Below are the code and all the weights of a small trained network. Each question names an input and a class and asks about switching units off, where a switched-off unit gives its printed mean instead of its output.

import numpy as np


def w(rows, s, z=0):
    codes = np.array(rows[::2]) - 128.0
    scale = np.full(codes.shape[1], s)
    scale[-1] = z or s
    return codes * scale


def norm(h):
    return h / np.sqrt((h * h).mean(-1, keepdims=True) + 1e-5)


def f(y):
    return np.maximum(y, 0)


def log_softmax(a):
    a = a - a.max(-1, keepdims=True)
    return a - np.log(np.exp(a).sum(-1, keepdims=True))


def net(x, mask):
    res = np.array(x, float).reshape(1, 2) / 4 @ E
    u = 0
    for l in range(3):
        y = f(norm(res) @ A[l][:, :-1].T + A[l][:, -1])
        res = res + np.where(mask[u : u + 9], y, B[l][:, -1]) @ B[l][:, :-1]
        u += 9
    return log_softmax(norm(res)[-1] @ U[:, :-1].T + U[:, -1])


A, B = {}, {}
E = w([
[217,91,181,183,130,241],'x0',
[83,59,147,255,15,63],'x1',
],0.0061)
A[0] = w([
[68,163,195,45,66,108,175],'L0N1',
[159,120,144,119,146,135,131],'L0N2',
[112,50,2,188,75,99,250],'L0N3',
[226,52,166,218,157,120,21],'L0N4',
[160,80,149,120,96,44,120],'L0N5',
[79,247,102,67,95,185,124],'L0N6',
[113,147,53,132,159,140,72],'L0N7',
[111,123,106,69,125,150,155],'L0N8',
[11,164,141,176,138,116,140],'L0N9',
],0.0072,0.0019)
B[0] = w([
[212,86,156,116,104,161,179],'L0N1',
[179,131,39,80,118,82,155],'L0N2',
[119,143,180,135,253,102,253],'L0N3',
[192,184,99,109,69,178,224],'L0N4',
[113,31,141,23,96,205,184],'L0N5',
[55,146,149,124,120,118,184],'L0N6',
[166,53,35,194,88,180,148],'L0N7',
[227,47,179,209,206,139,162],'L0N8',
[175,165,37,99,55,221,194],'L0N9',
],0.0055,0.0065)
A[1] = w([
[105,77,171,180,60,125,141],'L1N1',
[85,162,95,112,110,127,108],'L1N2',
[82,97,165,218,93,131,39],'L1N3',
[95,176,136,129,184,131,51],'L1N4',
[150,50,64,154,157,127,4],'L1N5',
[65,63,153,176,109,100,14],'L1N6',
[191,254,89,123,123,23,56],'L1N7',
[134,188,68,62,82,27,93],'L1N8',
[189,113,158,110,108,151,172],'L1N9',
],0.0093,0.0014)
B[1] = w([
[224,183,39,64,188,11,239],'L1N1',
[177,101,43,177,71,189,154],'L1N2',
[190,89,137,13,197,119,213],'L1N3',
[129,119,106,75,159,160,149],'L1N4',
[157,60,164,154,114,135,170],'L1N5',
[119,136,166,100,254,107,198],'L1N6',
[77,56,241,141,101,49,149],'L1N7',
[198,140,139,173,9,166,200],'L1N8',
[26,161,221,90,65,107,254],'L1N9',
],0.0063,0.0056)
A[2] = w([
[127,110,211,82,155,186,118],'L2N1',
[77,117,2,113,39,84,128],'L2N2',
[90,104,153,132,124,143,85],'L2N3',
[77,173,141,176,8,143,153],'L2N4',
[207,165,172,151,65,132,193],'L2N5',
[132,144,227,99,139,45,188],'L2N6',
[115,69,101,179,140,164,6],'L2N7',
[180,136,103,159,136,53,174],'L2N8',
[150,243,113,64,206,176,81],'L2N9',
],0.0093,0.0023)
B[2] = w([
[75,85,151,145,44,87,247],'L2N1',
[155,156,112,168,48,247,167],'L2N2',
[33,147,158,159,105,120,138],'L2N3',
[159,49,158,98,224,56,199],'L2N4',
[109,183,7,163,83,198,254],'L2N5',
[69,70,217,119,159,110,223],'L2N6',
[132,74,109,189,109,1,129],'L2N7',
[104,134,81,109,187,145,183],'L2N8',
[190,123,67,136,201,71,241],'L2N9',
],0.0073,0.0078)
U = w([
[203,69,100,47,255,50,201],'0',
[194,110,29,145,50,214,213],'1',
[45,48,235,143,79,87,167],'2',
[127,141,167,179,176,175,10],'3',
[59,212,155,139,185,159,4],'4',
[104,198,162,190,160,95,17],'5',
[77,210,157,215,207,141,8],'6',
],0.012,0.0046)

Each question gives the input, the list of numbers given to net, and the class t.
The units are the neurons (one row each of A and B). Each row of codes is followed by its name. A weight is (code - 128) times the scale printed after its matrix; where a second scale follows, it is the last column's (A, B and U).
mask holds one flag per neuron, layer by layer. A switched-off neuron (its flag False) gives its mean, the last column of its row in B, instead of its output. The means were averaged over made-up inputs and are rounded, as every weight is.
A unit's drop is (log p(t) with every unit on - log p(t) with that unit switched off) / (log p(t) with every unit on - log p(t) with every unit switched off).
The circuit of an input: a set's keep is (log p(t) with only the set's units on - log p(t) with every unit switched off) / (log p(t) with every unit on - log p(t) with every unit switched off). Starting from the 12 units with the biggest drops (on a tie, the unit counted first), units are removed one at a time, each time the one whose removal leaves the highest keep (on an exact tie, the one counted first), for as long as the keep stays at least 0.8.
units of the circuit, in order: the units of the circuit, biggest drop first
unit that matters most: the unit with the biggest drop
k most important neurons: the k neurons with the biggest drops, biggest first
top k neurons in layer l: the k neurons of layer l with the biggest drops, biggest first
drop of u: that unit's drop, to one decimal
input [2,0], class 2: unit that matters most	L1N7
input [8,8], class 0: units of the circuit, in order	(L1N1; L1N3)
input [3,0], class 2: 4 most important neurons	(L1N9; L0N9; L1N1; L1N7)
input [-5,5], class 0: 4 most important neurons	(L0N4; L0N3; L1N6; L0N2)
input [-7,7], class 0: top 3 neurons in layer 0	(L0N3; L0N4; L0N2)
input [4,4], class 0: top 2 neurons in layer 0	(L0N9; L0N1)
input [-7,-6], class 1: 2 most important neurons	(L0N3; L1N8)
input [2,-2], class 2: 2 most important neurons	(L1N1; L0N3)
input [3,1], class 2: 2 most important neurons	(L1N9; L0N9)
input [1,4], class 0: 2 most important neurons	(L1N1; L0N1)
input [-5,-3], class 1: 2 most important neurons	(L0N3; L0N6)
input [1,-3], class 2: 2 most important neurons	(L0N8; L1N1)
input [-3,-3], class 2: top 2 neurons in layer 1	(L1N1; L1N5)
input [-2,3], class 2: unit that matters most	L0N3
input [0,1], class 2: 2 most important neurons	(L0N5; L1N1)
input [5,-1], class 1: 2 most important neurons	(L0N4; L2N5)
input [-4,3], class 1: top 2 neurons in layer 0	(L0N9; L0N8)
input [5,8], class 0: drop of L1N1	1.1
input [0,2], class 2: drop of L0N5	0.1
input [-2,0], class 2: drop of L1N9	0.0
